Below are the code and all the weights of a small trained network. Each question names an input and a class and asks about switching units off, where a switched-off unit gives its printed mean instead of its output.

import numpy as np


def w(rows, s, z=0):
    codes = np.array(rows[::2]) - 128.0
    scale = np.full(codes.shape[1], s)
    scale[-1] = z or s
    return codes * scale


def norm(h):
    return h / np.sqrt((h * h).mean(-1, keepdims=True) + 1e-5)


def f(y):
    return y / 2 * (1 + np.tanh(0.7978845608 * (y + 0.044715 * y**3)))


def log_softmax(a):
    a = a - a.max(-1, keepdims=True)
    return a - np.log(np.exp(a).sum(-1, keepdims=True))


def net(x, mask):
    res = np.array(x, float).reshape(1, 3) / 4 @ E
    u = 0
    for l in range(4):
        y = f(norm(res) @ A[l][:, :-1].T + A[l][:, -1])
        res = res + np.where(mask[u : u + 4], y, B[l][:, -1]) @ B[l][:, :-1]
        u += 4
    return log_softmax(norm(res)[-1] @ U[:, :-1].T + U[:, -1])


A, B = {}, {}
E = w([
[255,181,93,220,60],'x0',
[111,202,46,23,100],'x1',
[151,127,170,190,252],'x2',
],0.0061)
A[0] = w([
[197,89,129,174,40,33],'L0N1',
[102,119,117,137,168,75],'L0N2',
[54,51,169,95,26,28],'L0N3',
[133,71,254,79,111,5],'L0N4',
],0.0074,0.0026)
B[0] = w([
[129,31,82,147,102,251],'L0N1',
[135,85,100,134,210,130],'L0N2',
[157,159,254,161,125,231],'L0N3',
[143,192,165,152,131,163],'L0N4',
],0.0092,0.0027)
A[1] = w([
[58,117,157,130,78,55],'L1N1',
[191,172,43,133,3,3],'L1N2',
[74,173,157,138,158,40],'L1N3',
[210,246,77,212,145,33],'L1N4',
],0.0069,0.0016)
B[1] = w([
[29,184,164,118,39,136],'L1N1',
[159,85,137,24,2,254],'L1N2',
[85,79,117,118,118,142],'L1N3',
[170,236,204,54,101,192],'L1N4',
],0.0078,0.004)
A[2] = w([
[78,79,121,90,87,253],'L2N1',
[134,142,128,91,106,189],'L2N2',
[95,214,184,107,72,187],'L2N3',
[250,189,165,124,90,195],'L2N4',
],0.013,0.0026)
B[2] = w([
[190,173,51,215,112,204],'L2N1',
[8,145,86,122,238,169],'L2N2',
[136,205,164,125,111,222],'L2N3',
[154,61,162,104,175,255],'L2N4',
],0.011,0.0082)
A[3] = w([
[142,27,137,233,186,116],'L3N1',
[9,80,253,225,121,94],'L3N2',
[146,64,193,242,26,126],'L3N3',
[39,73,102,100,221,3],'L3N4',
],0.0074,0.0018)
B[3] = w([
[63,94,109,145,112,252],'L3N1',
[105,126,155,5,83,231],'L3N2',
[198,180,145,179,154,237],'L3N3',
[123,118,61,138,135,178],'L3N4',
],0.014,0.0045)
U = w([
[138,181,230,77,141,221],'0',
[11,55,153,102,154,101],'1',
[177,114,115,223,90,186],'2',
[145,46,184,185,205,84],'3',
[75,250,88,164,113,89],'4',
[76,119,38,154,214,139],'5',
[170,148,51,58,73,4],'6',
],0.02,0.0043)

Each question gives the input, the list of numbers given to net, and the class t.
The units are the neurons (one row each of A and B). Each row of codes is followed by its name. A weight is (code - 128) times the scale printed after its matrix; where a second scale follows, it is the last column's (A, B and U).
mask holds one flag per neuron, layer by layer. A switched-off neuron (its flag False) gives its mean, the last column of its row in B, instead of its output. The means were averaged over made-up inputs and are rounded, as every weight is.
A unit's drop is (log p(t) with every unit on - log p(t) with that unit switched off) / (log p(t) with every unit on - log p(t) with every unit switched off).
The circuit of an input: a set's keep is (log p(t) with only the set's units on - log p(t) with every unit switched off) / (log p(t) with every unit on - log p(t) with every unit switched off). Starting from the 12 units with the biggest drops (on a tie, the unit counted first), units are removed one at a time, each time the one whose removal leaves the highest keep (on an exact tie, the one counted first), for as long as the keep stays at least 0.8.
circuit, biggest first: the units of the circuit, biggest drop first
unit that matters most: the unit with the biggest drop
top k neurons: the k neurons with the biggest drops, biggest first
top k neurons in layer l: the k neurons of layer l with the biggest drops, biggest first
drop when u is switched off: that unit's drop, to one decimal
input [0,7,-6], class 4: unit that matters most -> L2N2
input [0,-6,-2], class 0: top 2 neurons -> L3N2; L2N1
input [-2,-5,3], class 1: circuit, biggest first -> L3N1; L3N2
input [-2,-8,3], class 1: top 4 neurons -> L3N1; L3N2; L2N3; L2N1
input [-2,-8,8], class 1: top 3 neurons -> L2N1; L3N2; L3N1
input [6,8,3], class 0: top 2 neurons -> L1N4; L2N4
input [-8,1,8], class 5: top 2 neurons in layer 0 -> L0N3; L0N2
input [-1,-4,1], class 1: top 3 neurons -> L2N1; L2N3; L1N2
input [-3,1,-5], class 4: top 3 neurons in layer 2 -> L2N4; L2N1; L2N3
input [7,-7,3], class 3: top 2 neurons -> L2N4; L2N1
input [-5,1,5], class 5: top 3 neurons -> L0N3; L3N4; L2N4
input [-4,-8,7], class 1: top 2 neurons in layer 3 -> L3N2; L3N1
input [4,0,-6], class 2: top 3 neurons -> L0N1; L3N2; L2N1
input [7,0,5], class 3: circuit, biggest first -> L2N4
input [-4,-7,-1], class 0: top 2 neurons in layer 2 -> L2N2; L2N4
input [-3,0,-7], class 0: top 2 neurons -> L0N3; L0N1
input [-6,2,-6], class 4: top 2 neurons -> L2N1; L2N4
input [7,-7,5], class 3: top 2 neurons -> L2N4; L2N1
input [-5,-5,3], class 1: drop when L2N3 is switched off -> 0.2
input [4,5,4], class 0: unit that matters most -> L1N4
input [-3,-7,-7], class 0: drop when L0N3 is switched off -> 1.0
